Each row has a name. Each piece below is followed by the name of the row it came from, unless a question asks for something else. Each question is about the rows just above it. Places in a row count from 0.

<32>: [-11  32  62  81   8  62  18  80  91]
<13>: [ 92  38  12 -18  62  78  81   8  13]
<83>: [ 81 -18  38   8  81 110  78  62 -18]
[80] is at row and place	<32>, 7
Which row holds this, read backwards? [  8  38 -18]	<83>
Row and place of [12] in the named rows:	<13>, 2
Which row holds [ 81  78  62 -18  12  38  92] read backwards?	<13>
Among the named rows, does one hold [78 81  9] next to each other, in this order?	no
Which row holds this, read backwards? [ 13   8  81  78  62 -18]	<13>

<212>: [-39  42  -2  41 -39 -25  16  29 -24  52  45  77   7 -15]
<124>: [ 10 -11   0 -28   3   7 -13 -15   3 -25   4 -35  -3   2]
<219>: [ 36 -30  25  23  13  54 -40  78  12 -22 -28 -13 -12 -38]
<181>: [-17 -24  11  74  -8  78   4  34  40  48 -39  62  24 -75]
<199>: [  7  48  31  77 -32  -5 -22  31 -14  28  31  96  -8 -48]
<161>: [ 26  60  10   3  11 -76   7  12 -39 -11  40  13  13  43]
<137>: [  6 -39  10  60 -76  12   7  11   3 -21  66  -4  -7 -39]
<162>: [ 29  26  28  28 -13  -4 -38   2 -27  -5  38  32   0 -22]
<28>: [ 13  15  15  42  -1   1  -8  17  -5  10   6  39  -1 -19]
<117>: [ 45  46  22  41  23 -51   6  21 -10 -12  -9  34   3  19]
<153>: [-46   8 -14  36 -24  -6  35  22  14  45 -17  57   1  -6]
<200>: [-33   1 -11  -4 -32  12  -4   3  -2  21  28  23  -2 -20]
Which row holds [-1 39  6 10 -5 17 -8  1 -1 42] read backwards?	<28>
Which row holds this, read backwards? [-39  12   7 -76  11   3  10  60]	<161>
Row and place of [32] in the named rows:	<162>, 11
[25] is at row and place	<219>, 2
Among the named rows, does one hold [ 7 12] next to each other, in this order?	yes

<113>: [-35  58  12  95  15  52  34 -14  29 -47 -42  49  15 -33 -10 -55  51  34
  16  -9 -16  -4 -51 -51  -3 -48   5 -26 -18 -26  -6 -19 -50  43  20 -33
  16 -21 -44  22   3  33  14 -30 -27 -47 -38 -14  39  63 -12  -4 -10  26
 -26]
<5>: [-22   5 -33  48 -17 -44  18  27  32 -32   5  40   6   5  -2 -17   1  25
  16 -14  -2 -10 -41 -13 -15  22   5 -39 -18  12  15  -8 -23 -43 -29  -7
 -22 -25 -21  36 -30  33   5 -15 -21 -29  -5 -23 -11  32  12 -68   4 -15
 -19]
<14>: [-31  19 -27  60 -17 -30  39  10  22 -40 -19  40  -1 -10  -2 -24  44  25
  20 -14 -13 -14 -46 -13 -26 -40   5 -39 -26 -18 -25 -14 -36 -22 -18 -15
  -7 -14 -38  44 -17  17  17  -8 -33 -43 -13 -19 -11  55  -6 -59   4 -10
 -19]
Where in the named rows is [-59]?	<14>, 51
Where in the named rows is [95]?	<113>, 3

<21>: [-20 -48 -22 -47 -43 -20 -43 -64 -62   7 -41]
<104>: [-99 -12 -61 -35   0 -66  16 -64 -62   7  14]
<16>: [-20 -48 -22 -47 -43 -20 -43 -36  23   4   3]
<56>: [ 41 -20  44  -4  14  41   0   2  44   9  33]
<20>: [-20 -48 -22 -47 -43 -20 -41   7 -64 -43 -62]
[-41   7 -62 -64 -43] is which row, read backwards?	<21>
Among the named rows, does one hold [-22 -47 -43 -20 -43] next to each other, in this order?	yes
Which row holds [-35 -61 -12 -99] read backwards?	<104>

<61>: [123 -45  78 -37]
<47>: [-31 -43  -7 -21]
<84>: [ 78 -44 -37  79]
Is [ 78 -44 -37  79] printed in one of the named rows, side by side and in this order?	yes
Does one of the named rows hold [-45 123] side by side, in this order?	no
Does one of the named rows hold [-44 -38] side by side, in this order?	no
Which row holds this, read backwards? [ 78 -45 123]	<61>
Where in the named rows is [123]?	<61>, 0
Row and place of [-45] in the named rows:	<61>, 1
[-37  78] is which row, read backwards?	<61>

